Below are the code and all the weights of a small trained network. Each question names an input and a class and asks about switching units off, where a switched-off unit gives its printed mean instead of its output.

import numpy as np


def w(rows, s, z=0):
    codes = np.array(rows[::2]) - 128.0
    scale = np.full(codes.shape[1], s)
    scale[-1] = z or s
    return codes * scale


def f(y):
    return y / 2 * (1 + np.tanh(0.7978845608 * (y + 0.044715 * y**3)))


def log_softmax(a):
    a = a - a.max(-1, keepdims=True)
    return a - np.log(np.exp(a).sum(-1, keepdims=True))


def net(x, mask):
    res = np.array(x, float).reshape(1, 3) / 4 @ E
    y = f(res @ A[0][:, :-1].T + A[0][:, -1])
    res = res + np.where(mask, y, B[0][:, -1]) @ B[0][:, :-1]
    return log_softmax(res[-1] @ U[:, :-1].T + U[:, -1])


A, B = {}, {}
E = w([
[125,75,144,226,49,74,126,148,143,106,65,167],'x0',
[112,97,220,119,88,132,161,61,177,120,161,68],'x1',
[114,126,105,165,114,252,88,136,78,89,178,102],'x2',
],0.014)
A[0] = w([
[67,115,126,172,130,155,87,85,70,54,130,144,96],'n1',
[32,86,106,189,95,198,145,161,83,9,139,125,97],'n2',
[134,23,132,254,73,75,129,190,129,34,80,125,35],'n3',
[71,48,191,122,84,178,116,107,188,162,132,77,100],'n4',
[65,63,165,139,80,129,149,81,164,83,117,91,47],'n5',
[117,98,118,175,158,102,158,45,130,76,106,86,1],'n6',
[165,121,66,146,120,157,148,166,75,118,60,190,69],'n7',
[120,97,137,170,134,202,76,122,71,108,125,75,53],'n8',
[159,140,147,143,129,125,98,179,45,137,96,149,62],'n9',
[112,77,109,135,145,21,169,88,168,182,81,192,104],'n10',
[143,131,114,160,170,129,157,173,97,138,93,204,46],'n11',
],0.0078,0.0053)
B[0] = w([
[112,107,135,150,111,60,106,104,179,110,74,135,185],'n1',
[102,68,158,109,146,96,92,85,117,103,106,150,235],'n2',
[77,117,71,87,139,133,151,216,111,134,169,8,254],'n3',
[180,156,119,181,118,154,180,140,111,175,128,154,212],'n4',
[143,160,96,150,130,167,160,106,103,169,81,144,195],'n5',
[97,169,104,131,138,146,145,3,201,176,133,103,136],'n6',
[140,150,106,180,114,200,168,98,152,162,135,118,204],'n7',
[51,84,174,86,142,135,112,100,166,168,111,121,201],'n8',
[130,176,137,148,131,138,149,97,140,150,98,144,164],'n9',
[107,92,133,93,108,119,94,134,169,114,97,171,237],'n10',
[111,163,105,154,127,171,126,97,163,162,124,158,179],'n11',
],0.013,0.011)
U = w([
[103,66,146,98,107,72,96,98,176,129,76,173,88],'0',
[123,158,58,61,170,128,158,166,107,143,226,8,83],'1',
[172,197,85,245,86,159,163,91,127,176,109,152,96],'2',
[180,92,126,135,73,127,118,195,67,81,156,150,255],'3',
[192,189,135,198,68,65,88,117,63,10,128,122,67],'4',
],0.011,0.015)

Each question gives the input, the list of numbers given to net, and the class t.
The units are the neurons (one row each of A and B). Each row of codes is followed by its name. A weight is (code - 128) times the scale printed after its matrix; where a second scale follows, it is the last column's (A, B and U).
mask holds one flag per neuron, in row order. A switched-off neuron (its flag False) gives its mean, the last column of its row in B, instead of its output. The means were averaged over made-up inputs and are rounded, as every weight is.
A unit's drop is (log p(t) with every unit on - log p(t) with that unit switched off) / (log p(t) with every unit on - log p(t) with every unit switched off).
The circuit of an input: a set's keep is (log p(t) with only the set's units on - log p(t) with every unit switched off) / (log p(t) with every unit on - log p(t) with every unit switched off). Starting from all 11 units, units are removed one at a time, each time the one whose removal leaves the highest keep (on an exact tie, the one counted first), for as long as the keep stays at least 0.8.
units of the circuit, in order: the units of the circuit, biggest drop first
most important unit: the unit with the biggest drop
top k neurons: the k neurons with the biggest drops, biggest first
drop of u: that unit's drop, to one decimal
input [-4,-5,-3], class 2: units of the circuit, in order -> [n3, n2]
input [4,-3,4], class 0: top 2 neurons -> [n2, n1]
input [1,2,0], class 3: top 2 neurons -> [n7, n3]
input [-6,-7,3], class 2: most important unit -> n3
input [2,3,3], class 3: units of the circuit, in order -> [n7, n11, n4]
input [3,3,-2], class 3: top 2 neurons -> [n7, n8]
input [-5,-7,6], class 2: top 3 neurons -> [n3, n7, n10]
input [4,3,3], class 1: top 2 neurons -> [n3, n10]
input [-3,-5,-3], class 2: top 4 neurons -> [n3, n2, n8, n11]
input [-2,-2,-3], class 3: top 4 neurons -> [n3, n8, n2, n1]
input [3,-5,5], class 0: top 4 neurons -> [n2, n4, n8, n1]
input [-1,-3,-3], class 3: top 4 neurons -> [n8, n2, n1, n3]
input [6,7,8], class 0: top 4 neurons -> [n2, n8, n1, n7]
input [4,-7,-2], class 2: units of the circuit, in order -> [n7]
input [-4,5,-2], class 2: top 2 neurons -> [n3, n4]
input [4,5,-3], class 2: top 3 neurons -> [n5, n4, n2]
input [4,6,6], class 0: top 2 neurons -> [n2, n8]
input [0,0,-2], class 3: top 2 neurons -> [n8, n2]
input [0,6,7], class 0: top 2 neurons -> [n2, n8]
input [3,2,2], class 3: most important unit -> n7
input [8,2,-5], class 1: drop of n3 -> 1.3
input [7,2,-5], class 1: drop of n11 -> 0.0
input [-2,-1,4], class 0: drop of n4 -> 0.1
input [5,-3,-2], class 1: drop of n3 -> 0.8
